[[124 109 110]
 [143 124 105]
 [155 148  99]
 [122 146 100]
 [110 150  98]
 [112 129 104]]
->
[[110 150  98]
 [155 148  99]
 [122 146 100]
 [112 129 104]
 [143 124 105]
 [124 109 110]]

[[138 140 127 140 105 103 114 113 139 134 112 139]
 [129 122 129 128 135 135 132 126 129 121 129 129]
 [125 137 114 134 120 121 117 143 127 126 146 128]
 [137 122 141 129 118 116 127 120 137 140 109 136]
 [130 138 122 134 105 103 111 144 132 145 134 132]
 [130 141 125 133 111 109 117 125 131 138 122 131]
 [131 147 112 141 114 114 113 119 133 118 131 134]]
->
[[131 147 112 141 114 114 113 119 133 118 131 134]
 [125 137 114 134 120 121 117 143 127 126 146 128]
 [130 138 122 134 105 103 111 144 132 145 134 132]
 [130 141 125 133 111 109 117 125 131 138 122 131]
 [138 140 127 140 105 103 114 113 139 134 112 139]
 [129 122 129 128 135 135 132 126 129 121 129 129]
 [137 122 141 129 118 116 127 120 137 140 109 136]]

[[115 140 122 103 121 136 133 109 113]
 [129 151 111 129 122 127 127 124 136]]
->
[[129 151 111 129 122 127 127 124 136]
 [115 140 122 103 121 136 133 109 113]]

[[117 122 133 123 136 120 136]
 [123 126 124 123 119 129 155]
 [126 139 117 123 113 130 126]
 [141 128 144 125 113 130 128]
 [132 140 138 121 135 118 125]
 [118 137 136 112 140 140 127]]
->
[[126 139 117 123 113 130 126]
 [123 126 124 123 119 129 155]
 [117 122 133 123 136 120 136]
 [118 137 136 112 140 140 127]
 [132 140 138 121 135 118 125]
 [141 128 144 125 113 130 128]]

[[126 127 120]
 [122 116 125]
 [124 126 118]
 [105 147 153]]
->
[[124 126 118]
 [126 127 120]
 [122 116 125]
 [105 147 153]]

[[115 153 126]
 [126 113 145]
 [151 138 135]
 [156 112 106]
 [138 118 109]
 [114 132 139]
 [136 143 111]]
->
[[156 112 106]
 [138 118 109]
 [136 143 111]
 [115 153 126]
 [151 138 135]
 [114 132 139]
 [126 113 145]]

[[133 147 119 152]
 [127 116 139 137]
 [136 110 148 124]
 [106 118 136 128]
 [128 130 120 124]
 [122 126 134 126]
 [123 113 153 134]
 [109 122 126 112]]
->
[[133 147 119 152]
 [128 130 120 124]
 [109 122 126 112]
 [122 126 134 126]
 [106 118 136 128]
 [127 116 139 137]
 [136 110 148 124]
 [123 113 153 134]]

[[120 109 134 129 131 122 137 142 128 125 138 127 128]
 [130 124 127 144 130 127 134 127 116 116 123 136 123]
 [129 127 144 139 123 123 136 125 125 126 108 134 124]
 [122 114 116 130 133 136 140 133 131 133 134 135 118]
 [115 144 118 124 150 125 127 136 117 116 144 143 147]]
->
[[122 114 116 130 133 136 140 133 131 133 134 135 118]
 [115 144 118 124 150 125 127 136 117 116 144 143 147]
 [130 124 127 144 130 127 134 127 116 116 123 136 123]
 [120 109 134 129 131 122 137 142 128 125 138 127 128]
 [129 127 144 139 123 123 136 125 125 126 108 134 124]]
---
[[116 118 137]
 [119 129 106]
 [109 109 105]
 [131 102 123]
 [139 122 126]]
->
[[116 118]
 [119 129]
 [109 109]]

[[121 140 117 112]
 [144 108 127 136]
 [115 148 113 104]]
->
[[121 140]
 [144 108]
 [115 148]]

[[119 151 122 125 131]
 [123 156 119 124 132]
 [123 155 118 123 132]]
->
[[119 151]
 [123 156]
 [123 155]]

[[137 129 133 121]
 [121 131 147 136]
 [119 129 155 140]
 [131 128 131 119]]
->
[[137 129]
 [121 131]
 [119 129]]

[[118 121]
 [149 132]
 [117 150]
 [139 108]]
->
[[118 121]
 [149 132]
 [117 150]]

[[117 126 149 135]
 [123 133 107 107]
 [147 139 148 105]
 [145 139 144 134]
 [157 133 142 111]]
->
[[117 126]
 [123 133]
 [147 139]]

[[115 117 137 141]
 [134 121 134 123]
 [124 139 113 141]
 [123 136 139 119]
 [125 150 134 123]]
->
[[115 117]
 [134 121]
 [124 139]]

[[127 129 129 124]
 [123 133 136 105]
 [125 131 133 114]
 [127 129 130 122]
 [126 130 131 118]]
->
[[127 129]
 [123 133]
 [125 131]]

[[145 114 117]
 [131 104 114]
 [147 112 112]
 [118 115 129]]
->
[[145 114]
 [131 104]
 [147 112]]
